[173 155 103 167 173 148 109 139 145 157 119 166] = j_749
[187 153  98 156 183 140 109 155 134 147 104 164] = j_665
[173 155 103 167 173 110 109 134 141 167 139 160] = j_925
dup j_749:  : [173]
where: [183] : j_665, 4
after: [110] : [109]
where: [140] : j_665, 5

[135 122 115 145 123 117 145 117 118 138 136 142 137 142 142 121 118 133
 137 122 139 141 129 124 119 134]  j_589
[ 94 124 123 140 145 100 130 106 103 113 162 137  94 118 111  92 128  94
 162 153 147 134 142 132 105 147]  j_13
[116 149 140 167 143 136 122 136 139 103 128 116 121 117 111 125 142 117
 126 121 106 103 123 146 135 127]  j_958
[ 94 124 123 140 145 100 130 144 103 113 162 137  94 118 111  92 153  94
 162 153 127 134 142 132 105 147]  j_403
[123 125 118 125 128 120 124 126 119 127 130 116 118 117 127 121 124 119
 122 124 123 126 128 123 127 132]  j_517
[ 94 124 123 140 145 100 130 106 103 113 162 137  94 118 111  92 128  94
 162 153 127 134 161 147  99 160]  j_547
[140 121 125 123 114 136 127 128 131 134 109 127 114 134 134 139 119 142
 114 119 130 127 110 114 132 111]  j_231
[116 149 140 115 143 136 122 136 139 103 128 116 121 117 111 125 142 117
 126 121 106 103 123 146 135 127]  j_118
[169 121 137 108  96 166 119 151 158 144  73 117 170 141 145 176 121 172
  81  94 131 119  77  96 158  77]  j_673
which: [116 149 140 115 143 136 122 136 139 103 128 116 121 117 111 125 142 117
 126 121 106 103 123 146 135 127] : j_118
which: [ 94 124 123 140 145 100 130 106 103 113 162 137  94 118 111  92 128  94
 162 153 127 134 161 147  99 160] : j_547

[156 109 148 190 113 149 148  98 125 115 128] : j_263
[144  72 133 113 157 125 103 113 148 160 134] : j_828
[125 164  75  77 145 123 128 151 130 127 132] : j_187
[130 138 138  96  74 152 135 127 116 135 129] : j_794
[ 84 143 164 169 142 156 106 123 112 117 106] : j_273
dup j_828:  : [113]
where: [157] : j_828, 4
dup j_273:  : [106]

[156 175 186 125 170] -> j_905
[144 181 187 124 145] -> j_813
[189 145 166 141 101] -> j_695
[ 66 169 146 109 146] -> j_14
[151 180 189 130 179] -> j_182
[156 175 186 125 119] -> j_916
after: [181] : [187]
which: [ 66 169 146 109 146] : j_14
after: [180] : [189]
after: [144] : [181]
where: [169] : j_14, 1

[112 150  85 125 114  86 141 122 123 100 113 124  86 125] -> j_458
[112 150  85 125 142 120 141  98 123 100 113 122 101 143] -> j_305
[112 150  85 125 114 120 141  98 123 101 110 137 123 141] -> j_471
where: [143] : j_305, 13
after: [142] : [120]
which: [112 150  85 125 142 120 141  98 123 100 113 122 101 143] : j_305
where: [142] : j_305, 4
after: [124] : [86]
which: [112 150  85 125 114 120 141  98 123 101 110 137 123 141] : j_471

[113 160  99 165 108 143 157 153 111]  j_901
[163  95 161  87 163  83  93 162 172]  j_550
[116 142 120 146 127 133 138 137 126]  j_891
[115 153 101 160 108 143 155 147 116]  j_692
[115 153 102 159 109 142 154 146 118]  j_908
[115 153 159 160 108 143 155 147 116]  j_664
[164 104 158  98 159  96  99  94 157]  j_340
[113 160  99 166 108 143 158 154 110]  j_123
[115 164  98 168 136 139 164 160 100]  j_963
[153 106 153 109 148 106 106 105 152]  j_978
[165 142 161  93 164  92  97  89 161]  j_417
where: [92] : j_417, 5
where: [110] : j_123, 8
after: [139] : [164]
where: [95] : j_550, 1
where: [126] : j_891, 8
where: [111] : j_901, 8
after: [137] : [126]

[117 142 124 125 140  83 115 139 128  85 135 116 125 113  94  98 119 155
 101 154] -> j_327
[117 126 122 121 122  83 103 139 122 143 135 123 125 138  90  98 119 155
 101 122] -> j_307
[117 142 122 125 140  98 115 139 128  85 135 116 125 113  94  98 169 102
 101 154] -> j_280
dup j_307:  : [122]
where: [123] : j_307, 11
where: [143] : j_307, 9
dup j_327:  : [125]
after: [103] : [139]
which: [117 142 122 125 140  98 115 139 128  85 135 116 125 113  94  98 169 102
 101 154] : j_280

[160 156 156 150 138 160 113 140 138 135 159 142 156 155 109 151 130  82
 114 144 148 152 119 112 106 111 159 110 111 115 160 159 156 156 151 106
 117 146] : j_507
[130 141 132 127 126 129 128  96 136 133 132 130 128 133 151 129 130 121
 120  97 130 124 144 127 122 169  79 129 136 119 130 127 133 111 135 151
 126 127] : j_902
[141 114 134 137 121 145 110 112 136 129 137 138 137 142 135 138 129 138
 104 138 135 138 122 103  96 123 128 107 102 100 141 110 132 120 135 127
 107 134] : j_47
[138 102 138 141 126 145 123 139 140 137 146 140 142 139 141 147 128 103
 120 114 135 140 153 113 113 113  91 115 116 112 141 151 136 109 147 166
 116 137] : j_807
which: [141 114 134 137 121 145 110 112 136 129 137 138 137 142 135 138 129 138
 104 138 135 138 122 103  96 123 128 107 102 100 141 110 132 120 135 127
 107 134] : j_47
which: [138 102 138 141 126 145 123 139 140 137 146 140 142 139 141 147 128 103
 120 114 135 140 153 113 113 113  91 115 116 112 141 151 136 109 147 166
 116 137] : j_807
which: [160 156 156 150 138 160 113 140 138 135 159 142 156 155 109 151 130  82
 114 144 148 152 119 112 106 111 159 110 111 115 160 159 156 156 151 106
 117 146] : j_507
after: [100] : [141]

[104 117 153 123 126 137 103 139 114 116 142 153 106 161 142 145 148 143
 120 111 120 152 132 144 146 109 137 147 162 127 121 169 165 160 149  98
 137 133 141 116 162 136 122 160 150 109  97] : j_354
[109 121 136 115 142 132 121 133 142 120 150 119 136 136 121 131 130 135
 130 124 145 126 137 132 133 115 112 137 113 137 107 139 133 143 136 122
 140 143 139 112 138 133 114 136 155 123 122] : j_803
[163 139 137 166  92 127 126 124  73 154  74 189 106 146 152 152 148 120
 110 129  70 137 112 124 120 135 164 116 164 109 174 130 138 105 120 126
  86  88 108 164 131 103 145 117  68 123  93] : j_38
[130 132 114  68 137 124 141 123 148 126 146 104 137 108 113 111 113 121
 139 136 145 114 126 120 121 136 111 121 137 134 119 104 102 111 116 143
 133 136 150 123 110 133 125 113 131 141 169] : j_215
[100 116 128  94 158 131 123 133 167 107 173  79 145 121 109 111 115 133
 144 126 174 123 138 130 137 119 101 137 107 145  91 133 125 149 182 130
 160 164 145  94 138 143 111 143 178 130 146] : j_74
[111 122 131 108 143 137 125 132 144 114 155 105 137 127 122 129 123 133
 136 112 148 126 132 133 134 124 115 138  94 134 106 132 127 138 131 129
 146 144 135 108 145 140 118 138 154 126 130] : j_192
[111 121 135 119 138 132 119 131 138 115 137 117 133 132 127 132 130 134
 131 122 145 132 138 134 134 122 117 138 112 134 113 141 135 145 138 122
 145 141 139 113 142 135 122 173 155 123 120] : j_835
[102 114 130  97 166 127 124 134 165 107 186  77 145 133 111 113 114 134
 143 123 175 115 129 132 134 120 102 142 105 143  91 132 123 150 137 126
 163 162 144  88 138 150 113 102 179 135 152] : j_233
[132 125 139 146 108 129 116 131  93 137 101 167 112 148 147 150 148 136
 119 121  94 143 123 137 118 124 152 128 131 114 153 145 152 132 131 117
 109 107 125 149 137 118 141 131 102 114  81] : j_898
which: [104 117 153 123 126 137 103 139 114 116 142 153 106 161 142 145 148 143
 120 111 120 152 132 144 146 109 137 147 162 127 121 169 165 160 149  98
 137 133 141 116 162 136 122 160 150 109  97] : j_354
which: [111 121 135 119 138 132 119 131 138 115 137 117 133 132 127 132 130 134
 131 122 145 132 138 134 134 122 117 138 112 134 113 141 135 145 138 122
 145 141 139 113 142 135 122 173 155 123 120] : j_835

[148 104 103 116  91 134  95  91 126] = j_880
[127 106  91 131 126 138 154  98 124] = j_385
[127 106 131 131 126 138 154  98 106] = j_58
[126 106  91 131 126 138 130 125 126] = j_5
[127 106  91  83 126 138 130  98 124] = j_715
[108  86  99  99 167 146  99 116 126] = j_683
where: [146] : j_683, 5
which: [127 106 131 131 126 138 154  98 106] : j_58
which: [126 106  91 131 126 138 130 125 126] : j_5
dup j_5:  : [126]
which: [127 106  91 131 126 138 154  98 124] : j_385
dup j_683:  : [99]
after: [134] : [95]

